Below are the code and all the weights of a small trained network. Each question names an input and a class and asks about switching units off, where a switched-off unit gives its printed mean instead of its output.

import numpy as np


def w(rows, s, z=0):
    codes = np.array(rows[::2]) - 128.0
    scale = np.full(codes.shape[1], s)
    scale[-1] = z or s
    return codes * scale


def norm(h):
    return h / np.sqrt((h * h).mean(-1, keepdims=True) + 1e-5)


def f(y):
    return np.maximum(y, 0)


def log_softmax(a):
    a = a - a.max(-1, keepdims=True)
    return a - np.log(np.exp(a).sum(-1, keepdims=True))


def net(x, mask):
    res = np.array(x, float).reshape(1, 4) / 4 @ E
    u = 0
    for l in range(3):
        y = f(norm(res) @ A[l][:, :-1].T + A[l][:, -1])
        res = res + np.where(mask[u : u + 5], y, B[l][:, -1]) @ B[l][:, :-1]
        u += 5
    return log_softmax(norm(res)[-1] @ U[:, :-1].T + U[:, -1])


A, B = {}, {}
E = w([
[100,136,85,174,40,174,185,131],'x0',
[76,42,72,169,212,154,154,74],'x1',
[53,141,96,119,47,222,198,1],'x2',
[129,162,63,102,162,29,98,119],'x3',
],0.0079)
A[0] = w([
[143,131,140,86,84,198,237,86,18],'L0N1',
[130,130,125,141,7,115,180,124,114],'L0N2',
[104,188,89,129,176,80,141,119,2],'L0N3',
[223,93,244,194,134,148,138,227,54],'L0N4',
[12,61,126,147,105,172,254,78,20],'L0N5',
],0.0082,0.0019)
B[0] = w([
[115,173,205,218,110,144,174,47,216],'L0N1',
[74,203,150,90,205,111,70,150,204],'L0N2',
[172,90,113,98,41,161,128,125,159],'L0N3',
[34,165,123,95,180,71,220,191,219],'L0N4',
[9,74,144,182,103,152,93,115,255],'L0N5',
],0.011,0.0085)
A[1] = w([
[130,134,85,128,134,88,73,170,234],'L1N1',
[151,95,69,139,80,38,189,77,167],'L1N2',
[160,96,204,61,114,87,63,207,253],'L1N3',
[99,2,54,80,176,140,124,113,21],'L1N4',
[90,105,124,116,61,146,105,116,92],'L1N5',
],0.0097,0.0023)
B[1] = w([
[90,155,154,168,98,183,165,196,226],'L1N1',
[222,184,177,11,56,188,43,219,173],'L1N2',
[21,49,63,133,139,73,216,74,255],'L1N3',
[177,167,179,109,254,111,26,86,202],'L1N4',
[136,94,166,161,201,56,128,65,196],'L1N5',
],0.0086,0.0063)
A[2] = w([
[106,198,154,180,145,145,158,168,84],'L2N1',
[91,103,133,254,97,233,122,111,121],'L2N2',
[134,158,139,115,159,103,37,76,250],'L2N3',
[154,162,143,143,159,151,141,219,143],'L2N4',
[91,200,132,102,58,184,148,12,134],'L2N5',
],0.009,0.0024)
B[2] = w([
[104,195,75,146,218,64,198,204,203],'L2N1',
[150,213,189,153,18,129,114,65,255],'L2N2',
[221,128,75,186,161,166,118,83,201],'L2N3',
[183,215,93,68,83,86,152,194,176],'L2N4',
[98,69,158,202,102,157,254,108,247],'L2N5',
],0.0091,0.0081)
U = w([
[214,89,133,87,47,164,163,69,24],'0',
[245,177,132,101,147,160,49,157,142],'1',
[152,90,175,120,105,176,116,148,1],'2',
[163,52,139,173,207,144,34,63,106],'3',
[66,124,210,218,81,157,155,50,192],'4',
[138,119,131,90,7,131,102,196,71],'5',
[72,134,114,110,167,55,189,196,201],'6',
],0.016,0.0066)

Each question gives the input, the list of numbers given to net, and the class t.
The units are the neurons (one row each of A and B). Each row of codes is followed by its name. A weight is (code - 128) times the scale printed after its matrix; where a second scale follows, it is the last column's (A, B and U).
mask holds one flag per neuron, layer by layer. A switched-off neuron (its flag False) gives its mean, the last column of its row in B, instead of its output. The means were averaged over made-up inputs and are rounded, as every weight is.
A unit's drop is (log p(t) with every unit on - log p(t) with that unit switched off) / (log p(t) with every unit on - log p(t) with every unit switched off).
The circuit of an input: a set's keep is (log p(t) with only the set's units on - log p(t) with every unit switched off) / (log p(t) with every unit on - log p(t) with every unit switched off). Starting from the 12 units with the biggest drops (on a tie, the unit counted first), units are removed one at a time, each time the one whose removal leaves the highest keep (on an exact tie, the one counted first), for as long as the keep stays at least 0.8.
circuit, biggest first: the units of the circuit, biggest drop first
most important unit: the unit with the biggest drop
top k neurons: the k neurons with the biggest drops, biggest first
k most important neurons of layer l: the k neurons of layer l with the biggest drops, biggest first
drop of u: that unit's drop, to one decimal
input [-8,6,-5,4], class 3: circuit, biggest first : (L0N4, L2N3)
input [4,4,-5,5], class 1: top 2 neurons : (L0N2, L1N4)
input [-5,7,-6,-6], class 6: circuit, biggest first : (L0N4)
input [-5,5,-4,2], class 3: 2 most important neurons of layer 1 : (L1N4, L1N3)
input [-2,5,1,-1], class 3: 2 most important neurons of layer 2 : (L2N5, L2N3)
input [-6,7,-8,7], class 3: top 3 neurons : (L1N4, L0N4, L2N1)
input [3,0,1,6], class 1: circuit, biggest first : (L1N2, L1N3, L0N5)
input [-8,-5,7,7], class 0: top 2 neurons : (L0N5, L0N2)
input [-4,1,-1,3], class 3: top 2 neurons : (L0N4, L1N4)
input [-5,-4,3,7], class 0: 4 most important neurons of layer 0 : (L0N2, L0N4, L0N3, L0N5)
input [7,4,-7,8], class 1: 2 most important neurons of layer 0 : (L0N2, L0N4)
input [-2,5,-6,7], class 1: top 3 neurons : (L1N4, L0N2, L0N5)
input [1,7,-3,6], class 1: top 2 neurons : (L0N5, L1N2)
input [0,2,3,6], class 3: most important unit : L0N1
input [-6,-8,4,-7], class 6: 2 most important neurons of layer 2 : (L2N1, L2N2)
input [3,7,-8,5], class 1: 2 most important neurons of layer 1 : (L1N4, L1N2)
input [7,-5,0,3], class 6: top 2 neurons : (L0N5, L0N2)
input [2,7,-6,-7], class 6: drop of L0N4 : 0.7
input [-2,1,-1,-7], class 6: drop of L0N4 : 1.2
input [6,6,-7,5], class 1: drop of L1N4 : 0.1
input [0,4,0,5], class 1: most important neuron of layer 0 : (L0N5)
